Here is a tiny trained network, its code and every weight. The questions are about switching its units off for an input and a target symbol, where a switched-off unit gives its printed mean instead of its output.

import numpy as np


def w(rows, s, z=0):
    codes = np.array(rows[::2]) - 128.0
    scale = np.full(codes.shape[1], s)
    scale[-1] = z or s
    return codes * scale


def norm(h):
    return h / np.sqrt((h * h).mean(-1, keepdims=True) + 1e-5)


def f(y):
    return np.maximum(y, 0)


def softmax(a):
    e = np.exp(a - a.max(-1, keepdims=True))
    return e / e.sum(-1, keepdims=True)


def log_softmax(a):
    a = a - a.max(-1, keepdims=True)
    return a - np.log(np.exp(a).sum(-1, keepdims=True))


def net(x, mask):
    ids = ['ΛΦαβεμξτω'.index(c) for c in x.split()]
    T = len(ids)
    res = E[ids] + P[:T]
    u = 0
    for l in range(2):
        r = norm(res)
        for j in range(2):
            rows = slice(3 * j, 3 * j + 3)
            q, k, v = (r @ M[l][rows].T for M in (Q, K, V))
            z = softmax(np.where(np.tri(T) > 0, q @ k.T / 3**0.5, -1e9)) @ v
            o = O[l][rows]
            res = res + np.where(mask[u + j], z, o[:, -1]) @ o[:, :-1]
        u += 2
        y = f(norm(res) @ A[l][:, :-1].T + A[l][:, -1])
        res = res + np.where(mask[u : u + 4], y, B[l][:, -1]) @ B[l][:, :-1]
        u += 4
    return log_softmax(norm(res)[-1] @ U[:, :-1].T + U[:, -1])


Q, K, V, O, A, B = {}, {}, {}, {}, {}, {}
E = w([
[144,188,97,148,57,106,243,127],'Λ',
[151,120,71,191,63,2,149,141],'Φ',
[123,139,63,62,154,58,170,153],'α',
[151,108,103,64,131,108,133,194],'β',
[160,112,66,81,183,139,172,176],'ε',
[112,145,76,104,234,21,107,117],'μ',
[43,153,200,52,125,82,63,125],'ξ',
[63,159,73,37,107,132,103,166],'τ',
[105,197,56,146,137,162,40,81],'ω',
],0.0099)
P = w([
[176,193,115,4,114,92,123,128],'0',
[138,94,110,40,107,125,116,95],'1',
[129,202,130,81,126,104,136,177],'2',
[104,60,117,87,110,135,130,121],'3',
[92,179,129,123,125,113,139,203],'4',
[74,26,122,140,108,149,138,144],'5',
[63,159,142,184,133,132,142,232],'6',
[44,1,101,189,101,138,158,165],'7',
],0.0094)
Q[0] = w([
[140,23,95,89,97,159,100,34],'L0H1',
[217,114,229,124,176,193,128,76],'L0H1',
[126,50,114,151,86,82,147,64],'L0H1',
[64,91,107,95,133,107,123,128],'L0H2',
[121,2,64,126,88,132,175,121],'L0H2',
[162,80,136,102,116,149,128,54],'L0H2',
],0.012)
K[0] = w([
[73,138,77,48,199,190,29,137],'L0H1',
[222,156,126,32,145,93,117,63],'L0H1',
[74,82,110,68,213,160,91,161],'L0H1',
[14,136,103,239,115,183,120,89],'L0H2',
[2,87,122,179,201,112,86,142],'L0H2',
[119,123,118,64,249,155,47,62],'L0H2',
],0.0096)
V[0] = w([
[192,91,48,147,132,65,120,122],'L0H1',
[46,174,63,179,42,131,116,44],'L0H1',
[138,96,149,180,25,1,44,135],'L0H1',
[137,134,208,77,184,50,127,106],'L0H2',
[120,102,159,114,137,111,167,108],'L0H2',
[160,118,114,148,12,156,231,103],'L0H2',
],0.0072)
O[0] = w([
[177,122,114,254,93,101,109,212,208],'L0H1',
[180,226,126,145,68,97,93,44,253],'L0H1',
[177,146,181,136,66,41,68,220,185],'L0H1',
[49,116,128,163,145,79,137,134,107],'L0H2',
[49,146,112,118,131,143,163,112,84],'L0H2',
[113,191,150,70,153,209,196,189,114],'L0H2',
],0.0076,0.0038)
A[0] = w([
[134,170,183,120,152,123,95,107,39],'L0N1',
[195,126,120,172,138,151,42,1,91],'L0N2',
[128,77,151,162,178,115,93,111,122],'L0N3',
[177,164,131,218,140,181,76,75,251],'L0N4',
],0.0098,0.0023)
B[0] = w([
[118,81,144,178,145,130,170,143,147],'L0N1',
[201,117,116,5,51,126,104,100,254],'L0N2',
[155,126,110,166,117,143,136,84,152],'L0N3',
[181,97,151,89,111,76,166,103,214],'L0N4',
],0.014,0.0069)
Q[1] = w([
[99,41,83,147,71,125,121,92],'L1H1',
[146,136,132,149,98,91,99,121],'L1H1',
[116,137,97,156,115,134,184,47],'L1H1',
[232,188,132,47,79,141,83,119],'L1H2',
[170,227,182,161,202,94,150,244],'L1H2',
[169,80,141,231,75,123,134,140],'L1H2',
],0.011)
K[1] = w([
[121,85,88,58,154,80,79,104],'L1H1',
[175,117,126,130,73,87,103,112],'L1H1',
[122,123,95,92,161,124,146,66],'L1H1',
[219,195,136,72,149,81,149,65],'L1H2',
[154,94,94,157,246,16,226,111],'L1H2',
[152,87,145,199,103,150,98,85],'L1H2',
],0.011)
V[1] = w([
[119,181,148,113,173,143,178,54],'L1H1',
[104,73,100,99,150,112,110,97],'L1H1',
[110,158,125,142,126,91,70,150],'L1H1',
[136,93,255,119,157,92,172,112],'L1H2',
[74,184,126,134,96,108,58,134],'L1H2',
[187,115,108,212,176,96,187,86],'L1H2',
],0.0091)
O[1] = w([
[43,114,94,89,192,112,141,84,1],'L1H1',
[110,48,62,139,97,159,38,131,176],'L1H1',
[168,144,92,151,117,47,112,156,188],'L1H1',
[98,48,252,2,216,28,175,176,10],'L1H2',
[42,171,129,151,91,123,95,122,117],'L1H2',
[178,77,58,110,244,15,169,74,2],'L1H2',
],0.0073,0.003)
A[1] = w([
[164,106,71,150,95,106,104,183,2],'L1N1',
[112,48,135,162,105,75,125,138,131],'L1N2',
[189,125,151,33,87,124,143,47,136],'L1N3',
[106,254,131,89,210,142,176,158,165],'L1N4',
],0.0093,0.0043)
B[1] = w([
[94,206,131,33,71,107,234,64,182],'L1N1',
[67,174,255,105,191,148,117,118,175],'L1N2',
[223,81,142,17,131,95,59,48,255],'L1N3',
[182,166,242,166,151,200,91,8,198],'L1N4',
],0.0071,0.0084)
U = w([
[122,221,189,130,213,162,174,45,164],'Λ',
[208,183,164,213,126,53,134,216,156],'Φ',
[54,201,64,67,98,60,253,95,3],'α',
[129,91,182,55,125,159,211,235,55],'β',
[155,79,79,144,237,177,168,174,244],'ε',
[111,112,79,214,213,28,111,70,208],'μ',
[22,107,223,108,170,69,87,139,161],'ξ',
[79,166,62,204,74,174,64,108,113],'τ',
[210,101,126,24,122,92,78,86,86],'ω',
],0.0058,0.0033)

Each question gives the input, a string of symbols that net reads in full, and the target symbol t.
The units are the heads (3 rows each of Q, K, V and O) and the neurons (one row each of A and B). Each row of codes is followed by its name. A weight is (code - 128) times the scale printed after its matrix; where a second scale follows, it is the last column's (O, A, B and U).
mask holds one flag per unit, layer by layer, with each layer's heads first. A switched-off unit (its flag False) gives its mean, the last column of its rows in O or B, instead of its output. The means were averaged over made-up inputs and are rounded, as every weight is.
A unit's drop is (log p(t) with every unit on - log p(t) with that unit switched off) / (log p(t) with every unit on - log p(t) with every unit switched off).
The circuit of an input: a set's keep is (log p(t) with only the set's units on - log p(t) with every unit switched off) / (log p(t) with every unit on - log p(t) with every unit switched off). Starting from all 12 units, units are removed one at a time, each time the one whose removal leaves the highest keep (on an exact tie, the one counted first), for as long as the keep stays at least 0.8.
units of the circuit, in order: the units of the circuit, biggest drop first
unit that matters most: the unit with the biggest drop
k most important neurons: the k neurons with the biggest drops, biggest first
which heads matter: for each layer, one digit per head in row order, 1 if its drop is at least 0.15 and else 0, layers parted by /
input τ μ α τ ω α β Λ, target β: units of the circuit, in order : L0H1, L0N2, L1N2, L1N4
input α ω α Φ ξ Φ ξ μ, target ξ: which heads matter : 00 / 01
input α μ Φ α ω ξ ω, target Φ: units of the circuit, in order : L0H1, L0N2
input τ Λ ω α Φ Λ ε, target Λ: which heads matter : 01 / 00
input ξ ω μ Λ τ Φ τ μ, target τ: units of the circuit, in order : L1H2, L0N4
input α β τ ε τ μ α β, target μ: units of the circuit, in order : L0H2, L0N2, L1H2
input ξ α α, target α: 3 most important neurons : L0N4, L1N1, L0N2
input Φ ω ε β α Φ ξ, target Φ: units of the circuit, in order : L0H1, L0N2
input μ τ β μ ω ω Λ, target Λ: units of the circuit, in order : L0H2, L0N2, L1N4, L1H1
input ε μ ω μ ξ μ, target ξ: which heads matter : 11 / 01
input Φ ε τ ξ, target τ: which heads matter : 01 / 01
input ω Λ ω, target Λ: units of the circuit, in order : L0H2, L0N2, L1N4
input ε α τ Λ ω μ β, target Λ: units of the circuit, in order : L0H2, L1N4, L0N2
input α ω α α τ Φ α β, target β: which heads matter : 10 / 00
input ω ξ ω Λ μ, target Λ: unit that matters most : L0H2
input β τ μ α ω ε μ, target μ: units of the circuit, in order : L0N2, L1H2, L0N4
input ε α Λ ω τ, target Λ: which heads matter : 00 / 00
input ω α ξ α τ, target τ: which heads matter : 10 / 01
input ω α ξ τ α Φ, target τ: units of the circuit, in order : L0H1, L0N2, L1H2, L0N4
input Λ α ε β ω τ μ α, target τ: units of the circuit, in order : L1H2, L0N4, L0N2
input Λ ω ω α α μ Φ Φ, target μ: which heads matter : 00 / 01
